Below is a small trained network, with its code and all its weights. Each question gives an input and a class and asks what happens when units are switched off, that is, made to give their printed mean instead of their output.

import numpy as np


def w(rows, s, z=0):
    codes = np.array(rows[::2]) - 128.0
    scale = np.full(codes.shape[1], s)
    scale[-1] = z or s
    return codes * scale


def f(y):
    return np.maximum(y, 0)


def log_softmax(a):
    a = a - a.max(-1, keepdims=True)
    return a - np.log(np.exp(a).sum(-1, keepdims=True))


def net(x, mask):
    res = np.array(x, float).reshape(1, 5) / 4 @ E
    y = f(res @ A[0][:, :-1].T + A[0][:, -1])
    res = res + np.where(mask, y, B[0][:, -1]) @ B[0][:, :-1]
    return log_softmax(res[-1] @ U[:, :-1].T + U[:, -1])


A, B = {}, {}
E = w([
[243,159,28,52,96,163,254],'x0',
[127,119,190,33,190,97,126],'x1',
[130,126,124,127,129,129,129],'x2',
[85,127,153,92,40,103,138],'x3',
[73,119,114,100,134,219,128],'x4',
],0.0062)
A[0] = w([
[66,132,159,108,51,85,130,60],'neuron 1',
[100,129,180,59,196,99,123,2],'neuron 2',
[151,130,152,176,126,15,122,96],'neuron 3',
[50,119,179,189,150,110,95,12],'neuron 4',
[35,124,133,112,143,221,124,143],'neuron 5',
[138,132,118,188,241,138,127,78],'neuron 6',
[103,136,99,248,74,160,127,38],'neuron 7',
],0.017,0.0039)
B[0] = w([
[120,51,138,126,27,167,69,208],'neuron 1',
[136,79,138,23,203,69,99,189],'neuron 2',
[196,121,160,236,185,149,133,216],'neuron 3',
[139,215,38,86,91,137,182,254],'neuron 4',
[213,126,160,244,170,118,127,233],'neuron 5',
[113,46,163,120,1,160,105,196],'neuron 6',
[121,75,171,7,216,81,114,234],'neuron 7',
],0.017,0.0088)
U = w([
[111,110,144,75,184,88,110,82],'0',
[169,175,34,91,102,154,215,114],'1',
[117,131,136,150,130,123,108,254],'2',
[158,128,151,202,157,122,131,80],'3',
[97,91,150,131,57,154,92,108],'4',
[53,176,134,155,146,120,113,144],'5',
[4,210,120,147,134,125,120,95],'6',
],0.011,0.012)

Each question gives the input, the list of numbers given to net, and the class t.
The units are the neurons (one row each of A and B). Each row of codes is followed by its name. A weight is (code - 128) times the scale printed after its matrix; where a second scale follows, it is the last column's (A, B and U).
mask holds one flag per neuron, in row order. A switched-off neuron (its flag False) gives its mean, the last column of its row in B, instead of its output. The means were averaged over made-up inputs and are rounded, as every weight is.
A unit's drop is (log p(t) with every unit on - log p(t) with that unit switched off) / (log p(t) with every unit on - log p(t) with every unit switched off).
The circuit of an input: a set's keep is (log p(t) with only the set's units on - log p(t) with every unit switched off) / (log p(t) with every unit on - log p(t) with every unit switched off). Starting from all 7 units, units are removed one at a time, each time the one whose removal leaves the highest keep (on an exact tie, the one counted first), for as long as the keep stays at least 0.8.
circuit, biggest first: the units of the circuit, biggest drop first
unit that matters most: the unit with the biggest drop
top k neurons: the k neurons with the biggest drops, biggest first
drop when u is switched off: that unit's drop, to one decimal
input [-5,-3,1,2,3], class 1: top 2 neurons	neuron 4; neuron 3
input [-3,3,5,8,8], class 3: top 3 neurons	neuron 5; neuron 6; neuron 7
input [-2,-2,0,-6,-4], class 4: circuit, biggest first	neuron 6
input [7,6,-7,-3,8], class 3: circuit, biggest first	neuron 4; neuron 5
input [5,0,-7,1,-8], class 3: top 3 neurons	neuron 4; neuron 3; neuron 7
input [-3,-1,1,6,-7], class 3: top 2 neurons	neuron 3; neuron 6
input [6,-4,-3,8,-1], class 4: circuit, biggest first	neuron 4; neuron 1
input [-3,0,0,-7,7], class 3: top 3 neurons	neuron 5; neuron 1; neuron 7
input [-2,4,6,5,-7], class 3: top 2 neurons	neuron 3; neuron 7
input [1,-8,8,2,8], class 0: top 2 neurons	neuron 7; neuron 3
input [-3,1,-2,0,4], class 3: top 2 neurons	neuron 5; neuron 7
input [6,-7,7,-3,-3], class 0: circuit, biggest first	neuron 4; neuron 7
input [-8,5,-4,8,4], class 1: top 2 neurons	neuron 4; neuron 6
input [1,2,-7,-8,-4], class 4: unit that matters most	neuron 6
input [-4,-4,1,-6,1], class 4: top 2 neurons	neuron 6; neuron 2
input [-6,5,-2,7,-6], class 4: top 2 neurons	neuron 1; neuron 5
input [4,5,0,-2,7], class 3: top 2 neurons	neuron 4; neuron 7
input [-7,4,1,8,-4], class 4: top 3 neurons	neuron 1; neuron 5; neuron 7
input [-8,1,5,-6,2], class 1: drop when neuron 4 is switched off	1.6
input [-6,-8,7,7,6], class 0: drop when neuron 7 is switched off	2.9
input [7,0,8,-8,-8], class 2: unit that matters most	neuron 4
input [7,-8,-6,3,-5], class 0: drop when neuron 4 is switched off	0.5
